Here is a tiny trained network, its code and every weight. The questions are about switching its units off for an input and a class, where a switched-off unit gives its printed mean instead of its output.

import numpy as np


def w(rows, s, z=0):
    codes = np.array(rows[::2]) - 128.0
    scale = np.full(codes.shape[1], s)
    scale[-1] = z or s
    return codes * scale


def f(y):
    return np.maximum(y, 0)


def log_softmax(a):
    a = a - a.max(-1, keepdims=True)
    return a - np.log(np.exp(a).sum(-1, keepdims=True))


def net(x, mask):
    res = np.array(x, float).reshape(1, 4) / 4 @ E
    y = f(res @ A[0][:, :-1].T + A[0][:, -1])
    res = res + np.where(mask, y, B[0][:, -1]) @ B[0][:, :-1]
    return log_softmax(res[-1] @ U[:, :-1].T + U[:, -1])


A, B = {}, {}
E = w([
[168,167,176,143,4,149,50,186,224,81],'x0',
[48,191,123,64,199,109,91,178,193,36],'x1',
[155,164,252,63,120,120,147,152,181,84],'x2',
[108,193,140,237,143,52,140,84,148,96],'x3',
],0.012)
A[0] = w([
[120,108,106,172,126,158,133,72,90,141,42],'neuron 0',
[113,79,128,10,162,129,126,137,138,166,215],'neuron 1',
[117,45,117,130,96,184,146,105,104,180,127],'neuron 2',
[145,132,96,174,146,72,121,59,87,179,253],'neuron 3',
[114,112,127,79,164,141,141,150,73,168,205],'neuron 4',
[89,174,158,160,181,84,167,137,173,97,182],'neuron 5',
[164,85,119,166,100,142,113,116,125,171,168],'neuron 6',
],0.012,0.0035)
B[0] = w([
[100,139,69,127,144,128,165,148,133,112,194],'neuron 0',
[150,138,170,122,205,178,124,192,119,78,249],'neuron 1',
[133,67,81,99,77,139,175,178,52,185,227],'neuron 2',
[141,91,51,153,130,67,197,39,85,134,246],'neuron 3',
[169,106,139,133,183,180,159,133,36,105,220],'neuron 4',
[127,161,125,126,154,55,98,131,111,10,253],'neuron 5',
[101,126,157,163,25,165,108,81,167,222,211],'neuron 6',
],0.011,0.014)
U = w([
[116,161,199,94,95,114,58,170,249,72,252],'0',
[111,44,70,122,127,117,210,117,106,175,7],'1',
[142,93,167,153,68,165,118,130,146,179,119],'2',
[141,72,155,73,187,181,151,159,92,105,133],'3',
[89,120,119,198,158,50,162,77,115,93,72],'4',
[81,109,42,180,162,180,70,109,129,147,135],'5',
],0.013,0.0033)

Each question gives the input, the list of numbers given to net, and the class t.
The units are the neurons (one row each of A and B). Each row of codes is followed by its name. A weight is (code - 128) times the scale printed after its matrix; where a second scale follows, it is the last column's (A, B and U).
mask holds one flag per neuron, in row order. A switched-off neuron (its flag False) gives its mean, the last column of its row in B, instead of its output. The means were averaged over made-up inputs and are rounded, as every weight is.
A unit's drop is (log p(t) with every unit on - log p(t) with that unit switched off) / (log p(t) with every unit on - log p(t) with every unit switched off).
unit that matters most: the unit with the biggest drop
top k neurons: the k neurons with the biggest drops, biggest first
drop of u: that unit's drop, to one decimal
input [1,7,5,6], class 0: top neuron => (neuron 3)
input [4,-3,-3,4], class 1: top 4 neurons => (neuron 5; neuron 3; neuron 1; neuron 6)
input [8,-1,-2,0], class 0: top 3 neurons => (neuron 2; neuron 3; neuron 4)
input [7,-1,-7,-8], class 2: top 2 neurons => (neuron 3; neuron 6)
input [8,3,-8,3], class 0: top 2 neurons => (neuron 3; neuron 2)
input [2,4,-7,-4], class 3: top 2 neurons => (neuron 3; neuron 6)
input [6,-1,-7,-6], class 2: top 2 neurons => (neuron 3; neuron 6)
input [4,-6,-2,6], class 1: top 2 neurons => (neuron 3; neuron 5)
input [-4,-1,1,-2], class 3: top 2 neurons => (neuron 1; neuron 4)
input [0,4,8,-3], class 0: top 3 neurons => (neuron 2; neuron 3; neuron 4)
input [8,-4,-6,-1], class 2: drop of neuron 6 => 0.3
input [4,7,1,-4], class 0: drop of neuron 3 => 0.0
input [4,-4,-7,5], class 1: drop of neuron 3 => 0.1
input [3,5,6,-6], class 0: unit that matters most => neuron 2
